Below is a small trained network, with its code and all its weights. Each question gives an input and a target symbol and asks what happens when units are switched off, that is, made to give their printed mean instead of their output.

import numpy as np


def w(rows, s, z=0):
    codes = np.array(rows[::2]) - 128.0
    scale = np.full(codes.shape[1], s)
    scale[-1] = z or s
    return codes * scale


def f(y):
    return np.maximum(y, 0)


def softmax(a):
    e = np.exp(a - a.max(-1, keepdims=True))
    return e / e.sum(-1, keepdims=True)


def log_softmax(a):
    a = a - a.max(-1, keepdims=True)
    return a - np.log(np.exp(a).sum(-1, keepdims=True))


def net(x, mask):
    ids = ['Λεζηθμ'.index(c) for c in x.split()]
    T = len(ids)
    res = E[ids] + P[:T]
    u = 0
    for l in range(3):
        q, k, v = (res @ M[l].T for M in (Q, K, V))
        z = softmax(np.where(np.tri(T) > 0, q @ k.T / 4**0.5, -1e9)) @ v
        res = res + np.where(mask[u], z, O[l][:, -1]) @ O[l][:, :-1]
        u += 1
        y = f(res @ A[l][:, :-1].T + A[l][:, -1])
        res = res + np.where(mask[u : u + 8], y, B[l][:, -1]) @ B[l][:, :-1]
        u += 8
    return log_softmax(res[-1] @ U[:, :-1].T + U[:, -1])


Q, K, V, O, A, B = {}, {}, {}, {}, {}, {}
E = w([
[26,96,52],'Λ',
[75,131,208],'ε',
[70,248,196],'ζ',
[62,203,199],'η',
[170,210,124],'θ',
[78,90,112],'μ',
],0.014)
P = w([
[150,218,34],'0',
[138,208,63],'1',
[124,202,87],'2',
[122,189,117],'3',
[136,164,160],'4',
[142,134,195],'5',
[146,108,230],'6',
[128,111,234],'7',
[117,107,241],'8',
[106,97,253],'9',
],0.0049)
Q[0] = w([
[161,252,144],'0.h1',
[124,132,110],'0.h1',
[183,155,114],'0.h1',
[101,214,123],'0.h1',
],0.014)
K[0] = w([
[98,116,45],'0.h1',
[115,155,110],'0.h1',
[198,124,107],'0.h1',
[252,254,202],'0.h1',
],0.0075)
V[0] = w([
[105,134,105],'0.h1',
[143,134,137],'0.h1',
[161,88,2],'0.h1',
[107,91,129],'0.h1',
],0.0093)
O[0] = w([
[87,144,59,152],'0.h1',
[91,146,120,129],'0.h1',
[34,175,53,3],'0.h1',
[255,245,83,79],'0.h1',
],0.006,0.0053)
A[0] = w([
[85,132,79,6],'0.n1',
[243,237,48,167],'0.n2',
[238,98,134,106],'0.n3',
[177,208,55,107],'0.n4',
[210,199,93,71],'0.n5',
[85,209,121,24],'0.n6',
[155,150,254,248],'0.n7',
[163,54,103,203],'0.n8',
],0.0088,0.0024)
B[0] = w([
[183,131,51,143],'0.n1',
[156,70,224,156],'0.n2',
[205,206,94,133],'0.n3',
[202,61,129,146],'0.n4',
[174,134,138,142],'0.n5',
[144,171,167,158],'0.n6',
[2,149,155,255],'0.n7',
[76,96,56,141],'0.n8',
],0.0068,0.0093)
Q[1] = w([
[44,158,197],'1.h1',
[255,157,83],'1.h1',
[41,32,35],'1.h1',
[250,170,39],'1.h1',
],0.0086)
K[1] = w([
[137,47,213],'1.h1',
[3,156,67],'1.h1',
[140,88,58],'1.h1',
[52,168,148],'1.h1',
],0.0057)
V[1] = w([
[8,183,56],'1.h1',
[154,172,123],'1.h1',
[114,133,141],'1.h1',
[169,208,130],'1.h1',
],0.011)
O[1] = w([
[168,3,218,244],'1.h1',
[87,216,201,156],'1.h1',
[156,146,88,238],'1.h1',
[105,202,171,247],'1.h1',
],0.0063,0.0013)
A[1] = w([
[152,129,65,126],'1.n1',
[129,139,151,118],'1.n2',
[133,83,111,140],'1.n3',
[106,92,113,64],'1.n4',
[60,77,62,2],'1.n5',
[86,155,99,212],'1.n6',
[146,176,132,125],'1.n7',
[251,140,133,44],'1.n8',
],0.018,0.003)
B[1] = w([
[138,2,81,140],'1.n1',
[84,131,137,203],'1.n2',
[83,114,165,184],'1.n3',
[132,92,200,181],'1.n4',
[145,101,161,227],'1.n5',
[180,115,66,255],'1.n6',
[144,139,171,199],'1.n7',
[229,152,96,157],'1.n8',
],0.0092,0.0085)
Q[2] = w([
[127,90,139],'2.h1',
[33,165,227],'2.h1',
[200,162,122],'2.h1',
[254,197,211],'2.h1',
],0.0092)
K[2] = w([
[199,132,128],'2.h1',
[104,201,101],'2.h1',
[9,49,152],'2.h1',
[30,183,2],'2.h1',
],0.0059)
V[2] = w([
[250,161,84],'2.h1',
[210,2,51],'2.h1',
[159,7,75],'2.h1',
[171,106,230],'2.h1',
],0.0055)
O[2] = w([
[10,163,135,77],'2.h1',
[128,89,86,2],'2.h1',
[181,148,202,35],'2.h1',
[121,176,74,189],'2.h1',
],0.012,0.0098)
A[2] = w([
[35,54,137,132],'2.n1',
[106,90,128,113],'2.n2',
[117,102,167,2],'2.n3',
[71,196,129,223],'2.n4',
[149,71,4,165],'2.n5',
[160,89,102,79],'2.n6',
[160,75,142,227],'2.n7',
[170,107,143,228],'2.n8',
],0.014,0.0078)
B[2] = w([
[158,194,132,207],'2.n1',
[207,173,173,154],'2.n2',
[159,76,254,138],'2.n3',
[185,112,139,251],'2.n4',
[175,29,122,151],'2.n5',
[189,58,170,149],'2.n6',
[85,208,34,190],'2.n7',
[22,78,105,183],'2.n8',
],0.0082,0.02)
U = w([
[103,122,146,195],'Λ',
[164,153,62,128],'ε',
[7,120,89,137],'ζ',
[185,110,218,3],'η',
[135,86,143,140],'θ',
[57,106,73,151],'μ',
],0.013,0.004)

Each question gives the input, a string of symbols that net reads in full, and the target symbol t.
The units are the heads (4 rows each of Q, K, V and O) and the neurons (one row each of A and B). Each row of codes is followed by its name. A weight is (code - 128) times the scale printed after its matrix; where a second scale follows, it is the last column's (O, A, B and U).
mask holds one flag per unit, layer by layer, with each layer's heads first. A switched-off unit (its flag False) gives its mean, the last column of its rows in O or B, instead of its output. The means were averaged over made-up inputs and are rounded, as every weight is.
A unit's drop is (log p(t) with every unit on - log p(t) with that unit switched off) / (log p(t) with every unit on - log p(t) with every unit switched off).
The circuit of an input: a set's keep is (log p(t) with only the set's units on - log p(t) with every unit switched off) / (log p(t) with every unit on - log p(t) with every unit switched off). Starting from the 12 units with the biggest drops (on a tie, the unit counted first), units are removed one at a time, each time the one whose removal leaves the highest keep (on an exact tie, the one counted first), for as long as the keep stays at least 0.8.
units of the circuit, in order: the units of the circuit, biggest drop first
top k neurons: the k neurons with the biggest drops, biggest first
top k neurons in layer l: the k neurons of layer l with the biggest drops, biggest first
drop when u is switched off: that unit's drop, to one decimal
input μ ζ η Λ, target θ: units of the circuit, in order => (1.h1)
input Λ η Λ η Λ Λ θ Λ ε, target ε: top 2 neurons in layer 2 => (2.n8, 2.n4)
input θ μ μ ζ ε η, target ε: units of the circuit, in order => (0.n2, 1.h1, 1.n6)
input Λ Λ ζ θ ζ η, target ε: top 3 neurons in layer 0 => (0.n2, 0.n7, 0.n4)
input Λ ζ η μ ε μ μ, target μ: top 2 neurons => (2.n7, 2.n8)
input θ Λ ε, target ε: units of the circuit, in order => (0.n2, 1.h1, 1.n6)
input Λ θ Λ Λ Λ Λ, target η: top 2 neurons in layer 2 => (2.n2, 2.n1)
input Λ Λ Λ η Λ Λ θ ζ, target ε: units of the circuit, in order => (1.h1, 0.n2, 1.n6)
input Λ ε θ η Λ ζ, target ε: top 4 neurons in layer 0 => (0.n2, 0.n7, 0.n4, 0.n5)
input Λ Λ Λ Λ Λ η ε η, target ζ: top 2 neurons => (2.n4, 0.n7)
input ε θ η Λ, target ε: top 4 neurons => (2.n1, 0.n2, 2.n8, 2.n2)
input ε η θ Λ ζ ζ ε Λ ζ Λ, target η: top 3 neurons => (1.n8, 0.n7, 2.n2)
input ε Λ θ θ ε θ μ, target ε: top 2 neurons => (0.n2, 2.n8)
input θ η Λ, target ε: top 3 neurons => (2.n1, 0.n2, 0.n4)
input Λ μ ζ, target η: units of the circuit, in order => (2.n7)
input η μ η ζ μ ε, target ζ: top 2 neurons => (2.n4, 2.n7)
input θ ε ε θ, target ζ: top 3 neurons => (2.n4, 1.n6, 0.n2)
input Λ ζ θ ζ θ θ μ, target ε: top 2 neurons => (2.n8, 0.n2)
input μ ε ε μ ε μ, target ζ: top 2 neurons in layer 2 => (2.n7, 2.n8)
input μ Λ Λ, target θ: top neuron in layer 0 => (0.n1)
input η Λ η ε Λ μ ε Λ η, target ζ: drop when 2.n4 is switched off => 0.6
input η μ ε, target ζ: drop when 1.n3 is switched off => 0.0
input Λ μ Λ ζ, target η: drop when 2.n7 is switched off => 0.7
